[-32  13 -30 -16 -23  -1  12   1  23   4  25 -11 -13 -22 -38 -25  10  23
   0  -6  32 -10 -11 -42   2  16  -5 -68   9 -10  41  -8  -4   7] => <51>
[ 43  23 -28  26 -73 -20 -14 -19   1 -10  58  15 -15 -53   5 -38   8  86
  33 -14  17 -26 -43 -14 -21  25  33 -37   8 -25  28  -6 -37  45] => <145>
[  1  33 -37 -39 -26 -10  15 -71 -85  33  27  44  11  18  35  -2  46  23
 -28   0 -68  36 -24 -42 -13 -15 -24 -59 -21 -39  11 -16 -40  36] => <20>
[-17  20   5  25 -32 -21 -35  23  37   7  57 -27 -33 -18   6  10 -26  31
  33   8   9  53  -6  20  17 -21  -4  21  -2  24  28   9 -54 -71] => <19>
[ 15  -7 -76 -43  39  21  43 -11 -38 -11 -38  -6 -35 -23 -47 -40  -1  10
  26  -4  41  -4  29 -51  18 -14 -32 -37  -2 -31  25 -12  -1 -37] => <51>
[-24   1   4 -31 -22  -7 -29  14  -9  25  23 -36 -12 -13 -51 -10  13  -7
  16  -7  11 -36  -5 -18 -26  42  27 -94  23 -12  19  14  -8  34] => <52>
[ 14   2  48  16  13 -26 -34  38  13   2 -15 -22  20  23 -30  23   8 -17
 -44  27 -32  14  37 -29 -34  15  43 -11   6  -4  -8  36 -12  42] => <145>
[-64  59  -9 -32 -13 -10  -8 -35   6  19 -20 -20 -56   3 -68  15  16 -35
   0  20 -38  13   8 -36  22  64 -31  15 -10 -24 -34  -8   7  -1] => <19>
[ 31  12 -38 -47   8  11  21  -9  26  -7  10 -19  -8 -17 -14 -30   9  49
   8 -17  20 -31  23 -37  -2  52  42 -12  10 -37   6 -48  24  34] => <51>
[  8 -11 -78 -25  22   4 -74 -51 -17  28  25 -27  23   3   2 -25  26  69
 -26  -2   6  16  -8 -38  -8 -16  29 -64   7 -11   5 -22   8  34] => <162>
[ 61 -45 -65 -25  16  -9 -12  -4 -11  -5  36 -21  25  -4  18 -11  32  32
  -6 -17   6 -17 -28 -14  -6   5  13 -89  13 -11  28 -10  -8  28] => <162>
[-27   4  30   3 -26 -14 -45   8  -4   6  -2  -8   1  52 -38  18  21 -32
 -29   3 -56 -51  10 -52 -15  25  14 -20 -16   1 -24 -19   3   3] => <19>
[ 10 -13   4 -14 -74   0  -9 -68  17  19  12  -4 -40  -5 -12 -17  -3   5
   4  18  13   4 -25  -2  -3  15 -26  39   9  12 -10 -15  10 -37] => <52>
[-36  21  -1  -3  -8  -2 -15   5  -8   1  11 -28   1 -40  19 -26   7  49
  -1 -43  16 -22  -3 -21  23  31   9 -55  -2 -56  11  -6  -6   7] => <155>
[  5  34 -41 -10 -24  31 -10  -5 -68 -26  24  34 -43  15   5 -10   4  28
  -1  13  16   2 -10 -25 -14  -2   1 -53   1 -14  29   0 -27  -8] => <73>
[ 61  28 -11  -4   4  -5 -50  21   7 -33  -4  26 -38 -27 -29 -40  53  65
   5  13 -17 -17 -53 -28  34 -26  13 -40   7 -35 -21  31 -11 -12] => <19>
[-25   4  -8 -47  15  12  -5  31   5 -12 -43   3   5   1 -48 -34  25  59
 -20   2  51  -4  20 -33 -13  -8  27 -17  18 -13   0  -9 -19  19] => <20>
[-20  38 -23  -2   8  -7 -19  17  34  -9   5  -5  -2 -24 -67 -28  16  18
 -24  -3  18 -16   4 -42   4  -7  20 -53  -6 -20  26   0   1 -27] => <43>
[ 24   2 -30 -22  20  13  37  -4  -9  -8  29  17 -12  11  -8  25 -40  23
   2  11  30  39   5  -8   0  47   5 -45   4  29  39 -43   0  23] => <155>
[ 19  44 -71 -12  -3  10 -12 -16  -7   3  15 -19 -21 -24 -39 -28  11  40
   2  11  35   1   7 -48 -28   5  66 -36  -9   1  41  -8 -29  17] => <20>
[ 18 -41   3 -30 -54  11  23 -35 -10  -6 -38   1 -14 -14  15 -29   7 -14
  11   4  14 -51  -4  12 -29  29 -38  26  -3 -24  -7  16  12   4] => <145>
[  9  16 -27   8  43  12  -5  23  52   0  31 -16 -16 -52 -29 -44 -13  -1
  19 -28  -1 -20 -10 -47  46 -15 -10 -31  -4 -84  -6 -14  57  24] => <19>
[-17 -21 -22 -30 -81  -2  22 -42  11  26  50  -3 -36 -23  -6 -17 -19  -5
  34  16  12  -9 -11  -2 -19  26 -42   4  -2   8  30   1 -37   9] => <19>
[ 47 -20 -27 -44  13  44  14 -11 -11  -1  12   8  -7  16   4  -5 -11 -12
  20   2   3 -38   9   4 -34  30  24 -44  -3   3  28 -44  69   5] => <51>
[-21 -23 -15 -50 -40   0  29 -28  10   9  42  -7  13 -71 -89 -45   9  33
  13 -12  13 -28  28   4 -29  46  26 -68  25 -18  17  -1  22  47] => <73>
[ -1  42 -41 -11   0  -1 -17 -33   6 -20 -11 -13  12 -12  -5 -34  22  36
 -26   1  16 -23  16 -26 -14  26  31 -27 -18  -6  24  12  -1  25] => <145>
[ 34  55 -33 -11  31  29   7  18  -7 -43  -8  37 -21 -12 -37 -34  25  48
 -10 -15  -6 -37  -8 -32  59 -30  49 -14 -19 -24 -14  11  20 -55] => <73>
[ 36 -14 -83 -17  16   0   4 -23  -1 -25   2 -19   0 -62 -39 -41  17  59
  19 -33   4  -9   1 -25  47  10   5 -46  11 -53  21   8  28 -17] => <19>
[-40  19  18 -62  -1  33   3 -10  37  12  -1  12  -1 -16  13 -11  16  -3
  -1  -9  -3 -29 -30  54  12  26 -10 -53  -5 -19  10  -1  73 -24] => <43>
[-29  -2  -5 -15 -15 -11 -30 -37   1  14 -35  -6   7  57 -68   7  46 -45
 -50  22 -33 -29   1 -62 -19  -4 -26 -53 -10  22  -8 -10  29  -3] => <51>
[ 37  17 -53 -30 -12  13  46 -30 -18 -38 -32  41 -42   3 -37 -39  43  43
  -7  16  33 -40 -30 -29  21 -17  -6  -7  -1  14 -23  -4 -18 -15] => <73>
[  3  41 -38  53 -12 -14  -7 -17   6   2  72 -14   4 -25 -23  -4  -1  25
  -4 -22 -15  -2   5 -36   9   0  48 -51   2 -22  12 -23  11  45] => <73>
[-35 -18  -4 -38  -9  -2  28  -4 -32   3   5  -5 -15  36 -38  15 -16 -35
 -11  16  18  20  44 -22 -14  21 -29 -23  -4  36  30 -34 -38 -37] => <162>
[-13  23  16 -55 -34 -19  21 -72 -43  54  13   4  18  56  12  14  -1  23
  -4   2 -17  15  54 -19   2 -36  -5  -7  -8  29   7 -27 -67   8] => <155>
[ 17  49 -30 -12  22  12  35 -16 -42 -24  -7  37 -27 -31 -40 -51  31  16
 -20   6   1   0   5 -51  34 -32   3  -7 -26 -20   2  -2 -13 -70] => <162>
[ -9  41  44   9 -48  -6  -4 -31  26  21  17 -10 -43 -23 -25 -42  -3 -20
  -2  13   1 -58  27 -43  -4  -3  29 -21 -25 -13   5 -25 -15   2] => <43>
[ 49 -22  -3 -50 -77 -25  13 -22   2   9  32   4   9 -16 -39 -26  18  17
  17 -22  -8 -52  -7 -36 -18  15 -25 -23   9 -43  13  -7 -44  16] => <155>
[ 21  -1 -31 -10 -51  22  21 -18  28  -9  10   6 -34  10  -1  -1 -12   8
  13   9  25 -12 -13 -12   7  20 -18  58  19 -17   5  -4  14   3] => <19>
[ -47   50   11   52  -40  -14  -22  -24  -18   -7  -22   -3  -35   21
 -114   12   46  -27  -34   23   -7    4  -21  -59  -17   -5   -6  -47
   17   15   -7  -21   35  -55] => <19>
[-44 -25 -10 -34 -43  19  -6 -46 -13  17 -22  -4 -35   2 -14 -31   1 -16
  11  22  32 -42  10   4 -23  22 -32  33 -16  30 -16 -17 -11 -12] => <162>
[ 61 -31   3   2 -31   1 -59 -30 -15   4   5 -35 -23 -29 -38 -47   7   8
  15   6  16 -30  14 -28 -16 -21  24 -59  24 -26  18  18  14  -2] => <52>
[ 10  -6  26 -57 -24  13  -6 -15  37  -5 -13  42   8  20 -14 -27  44  13
 -27  -7 -27 -48 -52 -13  54 -37  -9 -71 -21   4  10  13  23 -25] => <20>
[-35  41 -40  20 -17  -8   5 -48 -19 -18  -3  14   0  46  17  15  29 -24
 -67  -5 -17   6 -28 -44   7  -6 -45 -40 -37   5  31 -41   8 -86] => <43>
[ 19  11 -45   4  26  42  56   7  23   3  45 -10 -18  13   6  29 -54 -52
  30 -13  17  -9   7  -6  16  31  16 -51  -7   9  63 -43  78   4] => <51>
[ 30  18  -7 -31  28  27  47 -12   6 -12  23  34 -12  14   0  10 -47 -12
   9   7  -1  10  14   3  -1  44   9 -23 -21  10  29 -53  49  16] => <145>
[ -6   4  15 -30  30  22 -16  23  22  12 -13 -21  -8 -17 -73   1 -29 -44
  -1   9 -13  19  47  -1  -5  27  18  51   3 -24 -18  16  60 -51] => <52>
[ -62   16   19    4  -23    6  -18   -2  -30   28  -27   -5    3   64
 -106   40   19  -29  -37   11  -16    7   24  -38  -26  -38   17   -1
   19   23  -32  -11   28  -66] => <73>
[-37  68 -15 -24 -25   2 -17  -8  35 -20  21  17 -10 -13 -87 -48  36  50
 -17   1  31 -28  -3 -31  23 -38  22 -57   2  13  18  12 -15 -22] => <73>
[ -9 -11  26  54  -1 -19 -34  45  11 -16   0  32  21  27 -29  23  -6  -9
 -31  -6 -46  10   4 -44  29 -18 -11 -14  -5 -22  -7   2   1  47] => <20>
[ -9  16   9  -2   3  30  -4 -37 -21  34  22  -8 -12 -17  -6 -19  -9 -23
  11 -14 -36 -16  15 -19 -18  -8  20 -23 -29 -24   0 -53  79 -61] => <51>
[ 51  -4 -26 -24  28  16  32 -11   7  15   5 -10 -17   4 -11   3 -31 -16
  21   1   9  -9  35  -7  -4  -2  22  -2  -6 -12  11 -47  27 -13] => <43>
[ 11  45 -37  -6 -22 -25 -17 -48 -10  -8   6 -21  11 -11 -62 -23  17  32
  -4 -19  12  -4  43 -50   5  -8   0 -31   4 -25  28 -19 -27  -2] => <155>
[ -1  36 -12  11  19   4 -52 -20 -26   3 -17 -16 -23  31 -19  30  26 -18
 -43  13 -47  12 -29 -30  26  26  39 -41 -20  20 -10  17  36 -65] => <52>
[-16  36   6   6 -44  13  -5 -51  49  28  13   1 -17 -21 -24 -25  -9 -44
  15  -5 -25 -63   4   8   4 -13   1  48 -48   0  -9 -21  48 -63] => <43>
[-28  25  39  -8 -22   3 -14   9 -36  10  18  47   8  33 -59   5  19   4
 -16  -3 -37 -27  11 -36   4   0  23 -43   5  -4 -12 -29   7  14] => <162>
[ -4 -52 -40 -23 -52  11 -21 -50  20  13  20   9  -7  12   0 -22 -19   1
  13   8  21 -35  -7   2   0   3 -41  26 -14  32   8 -21  -6   7] => <162>
[-24  30 -38  -4 -24   7 -46 -34   0  13  16  14  16  44   8 -15 -11  43
 -40 -10 -29 -20  48 -95  31  -7  18  19 -26 -32  11 -13 -21  42] => <51>
[ -1  25 -59 -17   2  26  49 -10 -44  -8  10  31  11  39  15  26 -11  -1
  11 -15   8   4  11  -2   1   6   8 -30  -8  10  51 -26   1  20] => <20>
[ 16  33  32  12 -26   0 -10 -36  -6  -6  26   2 -25 -40 -53  -8  -6 -16
   3  18 -15  76  18  24 -12   0 -19  20  22 -20  13  -6  53 -85] => <52>
[ 10 -43 -13  37  -1   2 -51 -37 -58 -12   7  42  34  38  14 -34  11  12
 -43 -19 -34 -41  15 -70  10 -48 -34 -51 -19 -31 -10 -49  18  39] => <162>
[ 27  58  30 -21  45  22 -13  18  24   9  -5   6 -39 -16 -43  -4 -24 -30
  43  18  -8   0  18  27  -3  -3  14  41 -27   3 -30 -24  37 -42] => <155>
[ 14 -19 -29 -18 -52  24 -49 -37 -50  -5 -14  44  35  42 -54 -11  27   4
 -19 -14 -41 -79  22 -39  37 -30  11 -45  -1 -10  25  47  18   7] => <162>
[ 57  14  -3   2 -32  -8  94 -35  19  14  47 -15  -8 -46 -26  -1 -22 -40
  39  -4 -10   9  42  13   2   4  37   8  -8   7  48 -12   4   0] => <20>
[ 47  -6 -33 -60  43   7   5  -3  20  -3 -16 -17 -13  -3 -37 -44  36  12
 -11  17  27 -20   3 -54 -43  15  -2 -49  18 -40 -13 -45  29  56] => <51>
[-12  31   5 -26  17 -16  18  18 -35 -14 -18  36  18  21 -66  11  15  30
 -17  -2   4  49  30 -27  -7  -9 -39  -1  24 -26  -8 -25 -22 -10] => <155>
[-35  24 -22 -19  29  13 -56  61  13  36  33 -40   6 -22   8  13   1  44
   1 -15 -18  18  -8 -13  16  12  71 -59  -2 -26  26  52  -3 -17] => <51>
